Below are the code and all the weights of a small trained network. Each question names an input and a class and asks about switching units off, where a switched-off unit gives its printed mean instead of its output.

import numpy as np


def w(rows, s, z=0):
    codes = np.array(rows[::2]) - 128.0
    scale = np.full(codes.shape[1], s)
    scale[-1] = z or s
    return codes * scale


def f(y):
    return np.maximum(y, 0)


def log_softmax(a):
    a = a - a.max(-1, keepdims=True)
    return a - np.log(np.exp(a).sum(-1, keepdims=True))


def net(x, mask):
    res = np.array(x, float).reshape(1, 4) / 4 @ E
    y = f(res @ A[0][:, :-1].T + A[0][:, -1])
    res = res + np.where(mask, y, B[0][:, -1]) @ B[0][:, :-1]
    return log_softmax(res[-1] @ U[:, :-1].T + U[:, -1])


A, B = {}, {}
E = w([
[141,159,157,138,159,14],'x0',
[109,154,126,251,79,140],'x1',
[117,148,121,129,144,137],'x2',
[227,182,38,117,96,124],'x3',
],0.014)
A[0] = w([
[236,174,37,123,92,125,200],'n1',
[83,73,172,59,194,55,147],'n2',
[133,171,163,208,105,62,66],'n3',
[161,130,126,39,197,22,116],'n4',
[51,74,177,128,216,103,252],'n5',
[131,174,161,218,109,74,59],'n6',
[80,86,183,141,178,106,179],'n7',
[101,178,125,218,105,53,73],'n8',
[111,92,97,21,120,225,221],'n9',
[122,146,55,208,2,233,108],'n10',
[140,96,124,32,129,195,191],'n11',
[93,121,100,181,52,199,121],'n12',
[72,102,186,171,98,177,172],'n13',
[70,50,185,175,175,204,227],'n14',
],0.0089,0.0045)
B[0] = w([
[255,161,65,121,174,48,253],'n1',
[117,86,168,48,181,77,220],'n2',
[112,79,86,76,49,140,193],'n3',
[165,251,215,243,149,26,223],'n4',
[58,16,167,38,171,126,242],'n5',
[106,95,59,86,54,209,194],'n6',
[100,76,142,88,157,150,208],'n7',
[110,63,48,51,46,208,201],'n8',
[92,78,24,102,8,163,233],'n9',
[209,17,170,102,251,106,254],'n10',
[102,166,59,115,35,151,211],'n11',
[194,130,227,166,240,106,209],'n12',
[98,182,234,185,127,230,215],'n13',
[94,161,198,155,97,213,244],'n14',
],0.0072,0.013)
U = w([
[58,101,115,102,57,167,151],'0',
[142,91,154,114,249,104,238],'1',
[156,134,35,134,64,142,122],'2',
[139,212,150,179,151,67,5],'3',
[111,152,198,235,159,171,78],'4',
],0.012,0.0013)

Each question gives the input, the list of numbers given to net, and the class t.
The units are the neurons (one row each of A and B). Each row of codes is followed by its name. A weight is (code - 128) times the scale printed after its matrix; where a second scale follows, it is the last column's (A, B and U).
mask holds one flag per neuron, in row order. A switched-off neuron (its flag False) gives its mean, the last column of its row in B, instead of its output. The means were averaged over made-up inputs and are rounded, as every weight is.
A unit's drop is (log p(t) with every unit on - log p(t) with that unit switched off) / (log p(t) with every unit on - log p(t) with every unit switched off).
The circuit of an input: a set's keep is (log p(t) with only the set's units on - log p(t) with every unit switched off) / (log p(t) with every unit on - log p(t) with every unit switched off). Starting from the 12 units with the biggest drops (on a tie, the unit counted first), units are removed one at a time, each time the one whose removal leaves the highest keep (on an exact tie, the one counted first), for as long as the keep stays at least 0.8.
units of the circuit, in order: the units of the circuit, biggest drop first
top k neurons: the k neurons with the biggest drops, biggest first
drop when u is switched off: that unit's drop, to one decimal
input [6,-4,-2,1], class 3: units of the circuit, in order : [n4]
input [0,3,6,-3], class 4: top 3 neurons : [n9, n11, n13]
input [0,2,-4,4], class 1: top 2 neurons : [n9, n11]
input [0,4,-3,4], class 1: top 2 neurons : [n10, n9]
input [-3,3,-8,0], class 4: top 3 neurons : [n5, n2, n1]
input [-7,1,2,5], class 1: top 2 neurons : [n10, n12]
input [-7,-2,6,2], class 2: top 2 neurons : [n9, n5]
input [1,5,5,2], class 2: top 2 neurons : [n5, n8]
input [1,4,-5,2], class 2: top 2 neurons : [n5, n2]
input [7,-5,-7,1], class 3: top 2 neurons : [n4, n10]
input [-2,1,-3,-4], class 4: top 2 neurons : [n8, n13]
input [6,1,-4,-1], class 0: top 3 neurons : [n10, n1, n12]
input [-7,7,5,4], class 1: drop when n10 is switched off : 0.4
input [8,-1,-3,5], class 3: units of the circuit, in order : [n4]
input [-4,1,-2,7], class 1: drop when n10 is switched off : 1.3
input [8,-6,-3,5], class 3: drop when n4 is switched off : 0.2
